Below is a small trained network, with its code and all its weights. Each question gives an input and a class and asks what happens when units are switched off, that is, made to give their printed mean instead of their output.

import numpy as np


def w(rows, s, z=0):
    codes = np.array(rows[::2]) - 128.0
    scale = np.full(codes.shape[1], s)
    scale[-1] = z or s
    return codes * scale


def f(y):
    return y / 2 * (1 + np.tanh(0.7978845608 * (y + 0.044715 * y**3)))


def log_softmax(a):
    a = a - a.max(-1, keepdims=True)
    return a - np.log(np.exp(a).sum(-1, keepdims=True))


def net(x, mask):
    res = np.array(x, float).reshape(1, 4) / 4 @ E
    y = f(res @ A[0][:, :-1].T + A[0][:, -1])
    res = res + np.where(mask, y, B[0][:, -1]) @ B[0][:, :-1]
    return log_softmax(res[-1] @ U[:, :-1].T + U[:, -1])


A, B = {}, {}
E = w([
[89,245,123],'x0',
[120,74,135],'x1',
[133,144,230],'x2',
[122,147,129],'x3',
],0.012)
A[0] = w([
[192,144,206,125],'n1',
[87,210,104,165],'n2',
[123,126,204,117],'n3',
[144,106,111,15],'n4',
[170,184,130,140],'n5',
[124,125,166,8],'n6',
[6,194,95,168],'n7',
[147,69,154,46],'n8',
[214,135,137,1],'n9',
],0.016,0.0065)
B[0] = w([
[147,35,5,198],'n1',
[172,55,152,239],'n2',
[106,79,9,190],'n3',
[26,162,88,129],'n4',
[63,60,168,175],'n5',
[68,218,65,129],'n6',
[137,1,94,248],'n7',
[100,59,180,174],'n8',
[161,96,151,122],'n9',
],0.0087,0.012)
U = w([
[110,33,121,254],'0',
[129,54,36,156],'1',
[160,38,135,246],'2',
[130,18,154,152],'3',
[160,99,121,118],'4',
[66,132,164,2],'5',
[26,154,226,2],'6',
[41,245,228,2],'7',
],0.011,0.007)

Each question gives the input, the list of numbers given to net, and the class t.
The units are the neurons (one row each of A and B). Each row of codes is followed by its name. A weight is (code - 128) times the scale printed after its matrix; where a second scale follows, it is the last column's (A, B and U).
mask holds one flag per neuron, in row order. A switched-off neuron (its flag False) gives its mean, the last column of its row in B, instead of its output. The means were averaged over made-up inputs and are rounded, as every weight is.
A unit's drop is (log p(t) with every unit on - log p(t) with that unit switched off) / (log p(t) with every unit on - log p(t) with every unit switched off).
The circuit of an input: a set's keep is (log p(t) with only the set's units on - log p(t) with every unit switched off) / (log p(t) with every unit on - log p(t) with every unit switched off). Starting from all 9 units, units are removed one at a time, each time the one whose removal leaves the highest keep (on an exact tie, the one counted first), for as long as the keep stays at least 0.8.
circuit, biggest first: the units of the circuit, biggest drop first
most important unit: the unit with the biggest drop
k most important neurons: the k neurons with the biggest drops, biggest first
drop when u is switched off: that unit's drop, to one decimal
input [8,7,-2,5], class 3: circuit, biggest first -> (n2, n7, n3)
input [6,-1,-4,7], class 2: circuit, biggest first -> (n2)
input [5,-2,-6,8], class 2: circuit, biggest first -> (n2, n3)
input [6,-8,-8,-5], class 0: circuit, biggest first -> (n5, n2)
input [-2,-1,7,-6], class 1: circuit, biggest first -> (n1, n3)
input [4,5,7,-5], class 1: 2 most important neurons -> (n3, n1)
input [2,-4,5,-3], class 1: 3 most important neurons -> (n1, n3, n8)
input [0,6,8,1], class 1: circuit, biggest first -> (n3, n1)
input [0,-2,8,-7], class 1: circuit, biggest first -> (n1, n3)
input [8,2,0,-7], class 3: 2 most important neurons -> (n2, n7)
input [6,2,6,3], class 1: circuit, biggest first -> (n3, n1)
input [-4,6,8,-8], class 1: circuit, biggest first -> (n3, n1)
input [-3,-6,7,-7], class 1: circuit, biggest first -> (n1, n3)
input [8,-7,-7,1], class 3: most important unit -> n2
input [6,0,6,-6], class 1: drop when n1 is switched off -> 0.6
input [4,-1,-2,-2], class 3: drop when n2 is switched off -> 0.2
input [1,4,8,5], class 1: drop when n2 is switched off -> 0.0
